Below is a small trained network, with its code and all its weights. Each question gives an input and a class and asks what happens when units are switched off, that is, made to give their printed mean instead of their output.

import numpy as np


def w(rows, s, z=0):
    codes = np.array(rows[::2]) - 128.0
    scale = np.full(codes.shape[1], s)
    scale[-1] = z or s
    return codes * scale


def norm(h):
    return h / np.sqrt((h * h).mean(-1, keepdims=True) + 1e-5)


def f(y):
    return np.maximum(y, 0)


def log_softmax(a):
    a = a - a.max(-1, keepdims=True)
    return a - np.log(np.exp(a).sum(-1, keepdims=True))


def net(x, mask):
    res = np.array(x, float).reshape(1, 3) / 4 @ E
    u = 0
    for l in range(4):
        y = f(norm(res) @ A[l][:, :-1].T + A[l][:, -1])
        res = res + np.where(mask[u : u + 3], y, B[l][:, -1]) @ B[l][:, :-1]
        u += 3
    return log_softmax(norm(res)[-1] @ U[:, :-1].T + U[:, -1])


A, B = {}, {}
E = w([
[132,152,114,124,90,155,111,96,98,164,199],'x0',
[116,53,84,122,67,48,81,42,188,169,169],'x1',
[46,145,117,73,71,108,156,156,181,2,159],'x2',
],0.0045)
A[0] = w([
[225,170,164,176,185,210,97,195,59,58,46,19],'L0N0',
[121,35,103,122,144,86,141,116,231,96,70,75],'L0N1',
[126,101,62,154,55,67,74,5,142,111,179,4],'L0N2',
],0.0029,0.003)
B[0] = w([
[29,112,120,242,254,133,232,222,45,177,179,253],'L0N0',
[127,142,159,202,72,89,71,248,137,120,97,202],'L0N1',
[34,18,122,156,93,199,194,147,138,136,203,206],'L0N2',
],0.0041,0.003)
A[1] = w([
[113,147,164,62,77,75,194,100,123,62,127,4],'L1N0',
[128,66,86,148,125,112,62,4,130,234,172,146],'L1N1',
[122,150,79,139,117,125,110,122,131,137,106,3],'L1N2',
],0.0037,0.00055)
B[1] = w([
[253,135,96,224,213,100,79,106,69,170,84,187],'L1N0',
[254,170,204,40,141,212,186,88,103,58,92,254],'L1N1',
[198,174,124,166,114,120,92,100,165,100,174,129],'L1N2',
],0.0045,0.0038)
A[2] = w([
[116,117,86,73,80,109,125,57,162,152,157,25],'L2N0',
[164,125,133,121,144,138,135,76,116,119,73,2],'L2N1',
[90,82,107,161,108,1,94,143,184,111,77,106],'L2N2',
],0.0066,0.00086)
B[2] = w([
[25,59,199,174,167,109,191,169,174,53,111,186],'L2N0',
[209,193,149,35,99,73,61,56,148,101,129,184],'L2N1',
[104,118,59,109,97,3,62,162,211,221,80,254],'L2N2',
],0.0048,0.0045)
A[3] = w([
[33,132,19,101,123,23,30,156,137,160,74,82],'L3N0',
[70,151,100,101,136,68,150,203,117,96,110,184],'L3N1',
[104,252,47,142,97,95,89,129,87,68,161,10],'L3N2',
],0.004,0.0011)
B[3] = w([
[194,86,143,191,101,67,55,235,196,165,49,252],'L3N0',
[203,118,103,142,97,137,87,96,110,255,186,248],'L3N1',
[76,167,68,96,147,119,10,67,147,104,142,170],'L3N2',
],0.0055,0.0038)
U = w([
[90,196,68,107,129,158,39,111,114,93,187,95],'0',
[254,118,208,66,133,162,142,20,106,142,108,116],'1',
[106,141,150,187,219,188,231,202,68,175,118,170],'2',
[135,95,104,150,96,46,72,178,198,171,98,158],'3',
[59,43,165,106,75,148,201,83,171,80,193,138],'4',
[63,132,116,113,122,123,168,70,107,127,70,1],'5',
],0.0089,0.0054)

Each question gives the input, the list of numbers given to net, and the class t.
The units are the neurons (one row each of A and B). Each row of codes is followed by its name. A weight is (code - 128) times the scale printed after its matrix; where a second scale follows, it is the last column's (A, B and U).
mask holds one flag per neuron, layer by layer. A switched-off neuron (its flag False) gives its mean, the last column of its row in B, instead of its output. The means were averaged over made-up inputs and are rounded, as every weight is.
A unit's drop is (log p(t) with every unit on - log p(t) with that unit switched off) / (log p(t) with every unit on - log p(t) with every unit switched off).
The circuit of an input: a set's keep is (log p(t) with only the set's units on - log p(t) with every unit switched off) / (log p(t) with every unit on - log p(t) with every unit switched off). Starting from all 12 units, units are removed one at a time, each time the one whose removal leaves the highest keep (on an exact tie, the one counted first), for as long as the keep stays at least 0.8.
units of the circuit, in order: the units of the circuit, biggest drop first
k most important neurons: the k neurons with the biggest drops, biggest first
k most important neurons of layer l: the k neurons of layer l with the biggest drops, biggest first
drop when u is switched off: that unit's drop, to one decimal
input [5,8,-6], class 1: units of the circuit, in order -> (L1N1)
input [6,-2,-1], class 0: 2 most important neurons of layer 3 -> (L3N0, L3N2)
input [2,5,-2], class 1: 3 most important neurons -> (L1N1, L2N1, L0N0)
input [8,-3,-1], class 0: units of the circuit, in order -> (L1N1, L3N2, L3N0)
input [4,8,0], class 4: 3 most important neurons -> (L0N2, L2N0, L1N1)
input [2,-2,8], class 0: 3 most important neurons -> (L2N2, L0N1, L3N2)
input [7,-7,5], class 0: 2 most important neurons -> (L3N2, L1N1)
input [1,-1,-5], class 1: 2 most important neurons -> (L2N1, L0N1)
input [8,2,1], class 4: 2 most important neurons -> (L0N2, L2N0)
input [0,7,0], class 4: 2 most important neurons -> (L1N1, L0N2)
input [1,-4,8], class 0: drop when L3N2 is switched off -> 0.1
input [1,-3,6], class 0: drop when L3N2 is switched off -> 0.1
input [5,5,2], class 4: drop when L0N2 is switched off -> 0.1
input [3,6,5], class 4: units of the circuit, in order -> (L2N0)
input [6,-4,2], class 0: 2 most important neurons -> (L3N2, L1N1)
